Here is a tiny trained network, its code and every weight. The questions are about switching its units off for an input and a class, where a switched-off unit gives its printed mean instead of its output.

import numpy as np


def w(rows, s, z=0):
    codes = np.array(rows[::2]) - 128.0
    scale = np.full(codes.shape[1], s)
    scale[-1] = z or s
    return codes * scale


def norm(h):
    return h / np.sqrt((h * h).mean(-1, keepdims=True) + 1e-5)


def f(y):
    return np.maximum(y, 0)


def log_softmax(a):
    a = a - a.max(-1, keepdims=True)
    return a - np.log(np.exp(a).sum(-1, keepdims=True))


def net(x, mask):
    res = np.array(x, float).reshape(1, 7) / 4 @ E
    u = 0
    for l in range(4):
        y = f(norm(res) @ A[l][:, :-1].T + A[l][:, -1])
        res = res + np.where(mask[u : u + 5], y, B[l][:, -1]) @ B[l][:, :-1]
        u += 5
    return log_softmax(norm(res)[-1] @ U[:, :-1].T + U[:, -1])


A, B = {}, {}
E = w([
[129,130,129,130],'x0',
[127,129,130,133],'x1',
[32,188,169,39],'x2',
[125,131,132,132],'x3',
[128,128,130,128],'x4',
[26,1,83,106],'x5',
[158,48,215,85],'x6',
],0.0046)
A[0] = w([
[244,153,126,149,7],'0.n0',
[134,1,60,230,64],'0.n1',
[108,139,75,182,84],'0.n2',
[250,79,98,222,163],'0.n3',
[194,49,250,74,219],'0.n4',
],0.0075,0.0014)
B[0] = w([
[48,124,114,168,206],'0.n0',
[233,176,29,55,228],'0.n1',
[183,98,98,174,173],'0.n2',
[74,102,146,254,253],'0.n3',
[145,57,213,66,227],'0.n4',
],0.01,0.0058)
A[1] = w([
[190,85,101,147,71],'1.n0',
[167,202,188,71,89],'1.n1',
[66,203,63,126,249],'1.n2',
[13,1,36,65,164],'1.n3',
[220,118,174,101,33],'1.n4',
],0.0087,0.002)
B[1] = w([
[172,104,143,116,187],'1.n0',
[155,192,149,178,177],'1.n1',
[54,189,90,138,254],'1.n2',
[169,115,129,249,242],'1.n3',
[105,133,80,68,174],'1.n4',
],0.014,0.0048)
A[2] = w([
[117,45,191,84,83],'2.n0',
[204,113,150,237,155],'2.n1',
[248,196,199,63,5],'2.n2',
[68,220,174,2,170],'2.n3',
[79,192,152,59,145],'2.n4',
],0.0095,0.0018)
B[2] = w([
[79,200,63,219,176],'2.n0',
[37,139,164,53,254],'2.n1',
[115,25,69,6,168],'2.n2',
[99,171,184,25,179],'2.n3',
[152,129,198,90,162],'2.n4',
],0.011,0.0072)
A[3] = w([
[254,14,159,105,7],'3.n0',
[250,118,76,167,115],'3.n1',
[86,34,252,106,107],'3.n2',
[33,109,143,167,78],'3.n3',
[143,189,168,57,151],'3.n4',
],0.011,0.0018)
B[3] = w([
[16,44,114,136,172],'3.n0',
[180,188,105,95,176],'3.n1',
[255,140,139,111,223],'3.n2',
[132,98,145,176,254],'3.n3',
[73,136,148,101,185],'3.n4',
],0.02,0.007)
U = w([
[60,137,121,246,249],'0',
[245,80,199,169,207],'1',
[34,220,183,95,29],'2',
[163,124,194,8,79],'3',
[195,185,37,114,126],'4',
[88,13,94,91,45],'5',
],0.014,0.002)

Each question gives the input, the list of numbers given to net, and the class t.
The units are the neurons (one row each of A and B). Each row of codes is followed by its name. A weight is (code - 128) times the scale printed after its matrix; where a second scale follows, it is the last column's (A, B and U).
mask holds one flag per neuron, layer by layer. A switched-off neuron (its flag False) gives its mean, the last column of its row in B, instead of its output. The means were averaged over made-up inputs and are rounded, as every weight is.
A unit's drop is (log p(t) with every unit on - log p(t) with that unit switched off) / (log p(t) with every unit on - log p(t) with every unit switched off).
The circuit of an input: a set's keep is (log p(t) with only the set's units on - log p(t) with every unit switched off) / (log p(t) with every unit on - log p(t) with every unit switched off). Starting from the 12 units with the biggest drops (on a tie, the unit counted first), units are removed one at a time, each time the one whose removal leaves the highest keep (on an exact tie, the one counted first), for as long as the keep stays at least 0.8.
circuit, biggest first: the units of the circuit, biggest drop first
k most important neurons: the k neurons with the biggest drops, biggest first
k most important neurons of layer l: the k neurons of layer l with the biggest drops, biggest first
input [-6,-3,0,-7,7,2,-7], class 4: circuit, biggest first => (0.n3)
input [-8,7,7,7,-2,6,1], class 1: circuit, biggest first => (0.n1; 3.n2)
input [-8,-5,-6,-3,3,1,5], class 5: circuit, biggest first => (0.n1; 3.n0)
input [-6,7,0,-1,-5,7,-7], class 4: 2 most important neurons => (0.n1; 0.n3)
input [7,1,3,1,7,2,5], class 1: 2 most important neurons => (0.n1; 1.n2)
input [-3,5,1,-3,-7,6,1], class 1: 2 most important neurons => (1.n3; 2.n1)
input [-5,2,2,-1,1,1,6], class 1: 2 most important neurons => (0.n1; 3.n2)
input [-6,-5,2,7,5,8,2], class 1: 2 most important neurons => (1.n3; 2.n1)
input [-6,4,0,-1,4,1,1], class 5: 2 most important neurons of layer 2 => (2.n1; 2.n2)
input [8,4,1,2,2,-7,4], class 3: 2 most important neurons => (0.n3; 1.n3)
input [6,-6,-4,3,0,1,5], class 5: 2 most important neurons of layer 1 => (1.n2; 1.n4)
input [-3,-4,3,0,4,1,0], class 0: 4 most important neurons => (0.n4; 0.n1; 1.n3; 0.n3)
input [-5,7,-6,-6,-8,3,4], class 5: 2 most important neurons => (0.n1; 3.n0)
input [1,-2,7,-7,-2,4,-1], class 0: circuit, biggest first => (1.n3)
input [-4,-1,-5,0,3,-5,-1], class 0: 2 most important neurons => (0.n4; 0.n0)
input [-8,8,3,6,2,6,-1], class 0: 2 most important neurons => (0.n4; 3.n2)
input [-4,7,-6,3,3,1,-7], class 4: 2 most important neurons of layer 0 => (0.n1; 0.n2)
input [-5,3,7,5,5,3,2], class 1: 2 most important neurons => (1.n3; 3.n2)
input [2,-1,-3,-1,2,-3,0], class 0: 2 most important neurons => (0.n0; 0.n4)
input [1,1,8,5,-5,2,2], class 1: 3 most important neurons => (1.n3; 0.n1; 3.n2)
input [2,5,-7,-7,-3,8,-8], class 4: circuit, biggest first => (0.n1)
input [-1,6,-3,3,1,2,7], class 5: 2 most important neurons of layer 0 => (0.n1; 0.n0)
input [-7,0,1,0,-2,0,-3], class 2: 3 most important neurons of layer 0 => (0.n4; 0.n3; 0.n0)
input [7,1,8,4,-5,-1,4], class 3: 2 most important neurons of layer 0 => (0.n3; 0.n0)
input [2,-3,-8,-7,2,8,-5], class 4: 2 most important neurons of layer 0 => (0.n1; 0.n4)
input [2,-4,-3,8,7,8,-4], class 4: 2 most important neurons of layer 0 => (0.n1; 0.n4)
